[ 27   0   6   3 -31   4   2  32  12   8 -16  -6  -5   1   4  42  -9 -30
   7   1  49 -12   6 -14   5  29  -4  -1   0   4   4 -34  -9  10  12]  1
[ 18  -3  15   1 -10  16  -3  24  11   0   1   6 -18   9   6   1  -9 -23
  15   3  13  -4  -6 -12   7  12 -12   7 -26   5   1 -20   5  -1   3]  0
[ 33  15 -29 -12  -7 -13   2  63  -4   2  -2   2   3   8 -12  56  -9 -30
  10   0  64  -9  11 -22  12  34 -17  13  -1  13  14 -22  -1   5  24]  1
[ 50  -6 -28  -7 -24 -15   8  44  -7   7  -9  -9   1  -7 -23  54 -13 -38
   7   9  49  -8  17 -10  20  29   0  25   3  14  22 -26  -3   9  18]  1
[ 45   3 -21   0 -25 -15   4  25   7  10 -16 -11  -2  -4 -17  54 -11 -49
   3  10  49 -13  23  -9  15  31   3  24   3  10  13 -29 -12   6  18]  1
[ 10  -5   6  -3 -10   5   5  59  -3   4  -9   7   5  -3   3   0  -8  -5
   0  -1   6 -11 -15  -4   7   2 -28   8   2   3  13 -23   6   2 -15]  0
[ 27  -6   0  -3   0 -14   7  55  -3 -11  -3  -2  -7  13   2  -1  -6 -37
  21   3  12  -5  -5  -8  15  22 -36   8  -6  -2  12 -21  -2  -1  -3]  0
[ 35  -3  -4   5 -28  -8   7  42   2  -3 -20  -6  -9  10  -7  39  -3 -21
   6   5  54 -15   6 -12   3  27  -6   5   4  13   5 -23  -5   4  21]  1
[ 25 -11 -18  -8  23  -7   5  99  -3   9  -3  14  -1  -5  -4  14 -10 -24
  16  14  33 -14 -13  -7  18  15 -21  19   0   2   5 -24  17   0  -7]  0
[ 32  -9   3   3 -14  10  -2  47  13  -1  -4   2 -11  12   5  -1 -15 -32
  16   4  20  -8  -4  -8   8  12 -23  11  -5  23  -6 -15   4   3   2]  0
[ 16   1  15  -2  -1   6   2  37   3   8  -9   3   4  -3   1  13 -21  -2
  10   6  24  -1   5   7   9   8 -12   8   3  -1   2 -13  -2  -1  -5]  0
[  7  -4  31   9 -31   1   2 -78  13   0  -7  -1  -1   7   8  19  -1   9
  -3   1 -14   5  18  11 -14  32  31  -2  -1   3  -3   3 -23  16  11]  1
[ 24   9 -15   3 -21 -14   2  15   6   1 -15  -5   2   6  -4  32  -4 -28
   0  21  13 -14  15 -14   0  35  10   6   0   4   8  -9 -11  11  42]  1
[ 27  -3 -10  -7   0   2   0  47   4  11   0  -2  -5  11   2   3 -13 -28
  21  13  20   0  -3 -15  13  22 -13  11  -4   4  12 -16   6   4   8]  0
[ 28 -27 -17  -9 -12  -3  -1 111  -7   5   1   3  -9  -7  -8  23  -5 -31
  16   7  29 -23 -10 -21  17   7 -32  20   1   1  14 -29  11  -6  -5]  0
[ 37 -15 -11   2  -2  -6  -1 107 -10  12   4   2  -1  -3 -11  22  -3 -29
  17  10  21 -18 -15 -16  22  14 -21  10   2   2   6  -7  16   7  -9]  0
[  7   4  11  -1 -11  11   0  -9   5   5 -18  -4   1  11   7  33   1 -10
   4  -1  30   5   9  -3  -4  23   3  -2   2  22   9 -18 -12   3  24]  1
---
[ 16  -7  -6   9 -24  10  10  38  12 -11   8  -7  -7  -8  -9   6   3  -2
   5   2 -32 -17 -42   3   1   2  -8  -9  -1  -6   8  37  -2 -14 -13]  3
[ -1 -12 -10   2  -1  14  -1  29  -6  19   1  11  -4  -9  -6  -5  -4   4
   4   4  -1  -2   2  -2  -6   2   0  -1  -2  -9   4 -10   7  -4  -5]  5
[  9   6  -7   3 -16  22   3  39  11 -10  11 -50 -12   1 -13  -1  -4 -11
   1   3 -27   1 -54   4   8   3  -4   5   5   1  -3  31  11 -10 -17]  3
[  8  -8 -10   4  -7  12  -8  29  -2  17  -5 -18   2 -17 -13  -6   6   6
   5  -9 -45   2 -12  -8  11   6  -6 -12  -6  -5  13  11   1  -5 -19]  5
[ -1   7  -6   0  21   7  -5  23  -8  12   3  10   2  -7  -4  -4   5   6
  -2   4 -10  -8  -7  -3  -6   5  -5  -5  -3  -4   3  -4  -3   2  -7]  5
[  1  -5  -7   6   0   4 -13  20  -4  19  -3  -7   1  -8  -7  -6   1   6
  -1  -5 -39  -6  -1   0  -7   2  -3   5   2   8   6   6   4  -6 -13]  5
[  8   2 -12  14 -14  12  -5   9  10  10   1 -44  -9  -3 -12   4   3  -4
  -6  -5 -65   4 -24  -3  -5   6  -1   3  -1  -1   2   5  -1  -8 -13]  3
[ -2  -6 -12   6  -3  -3  -7  24   2  21   3 -11   6  -8 -15  -2   2   5
  -4   5 -34  -5  -9  -4  -4   4  -2 -18   0  -5   7  -1  12  -1 -14]  5
[  5   6 -13   5  -1   8  16  26  -6  18  -2 -10  -4 -15 -10   0  -2  11
  -3  -1 -27  -2  -8  -4  -5   5  -4  -4   0   0   4   0   3  -3 -14]  5
[  1  11  -4  13 -25  21   1  34   6   5   5 -43 -11  -1   2  -4   4   1
  -3   6  -1  -9 -28  -1   0   1   1   7   3  -1  -2  10   0 -13  -8]  3
[  0  11   1   1 -11  32  10  39   2   2   2  -1 -15   0   3   0  -4   1
   2  19   8   4 -15   7   7   5   3  22 -11  -6 -11   6   4 -16  -5]  3
[  2 -10 -16  14  -8   6  -4  35   0  24  -4 -15   1 -12 -13   0   5   7
   0  -6 -49 -24 -11 -11  -7   5 -11  -6   3  -5  11  15  -8  -2 -15]  5
[ -8   7  11   4 -29   1  15  42  12  -6  11  -1  -6  -5  -2   5   1  -3
   0   3 -21   3 -36  -8   2  -2   0  -7  -1  -5   3  34  -2  -3   2]  3
[ 10   5 -18  -1 -20  18   5  38  -2   1  -3 -60  -7  -1 -16  -5  12   2
 -11   6 -48  -3 -10   0   0   7  -4 -11   3  -3  14  14  -2 -18 -20]  3
[ -2  -1 -17   3   1   4  -2  29  -4  22   4  -1  -2  -2 -10  -4   0   6
  -6   4 -27  -2  -8  -1  -6   9  -1  -6  -5  -6   2  -3   5  -1 -10]  5
[  5  -5  -5   6  -4   2  15  25  11   1  -9   0 -13   7  -8   3   6   4
   0  13 -45   9 -19  -6  -8   0   0 -18  -8   1  -4   1  -4  -8  -4]  3
[  2   0 -19   6   2  10  -9  29  -2  19   6   1   1  -8 -13  -5  -1   8
  -3   3 -25  -3 -19  -2  -3   2  -4 -13   1 -12   6   1  -2  -1 -18]  5
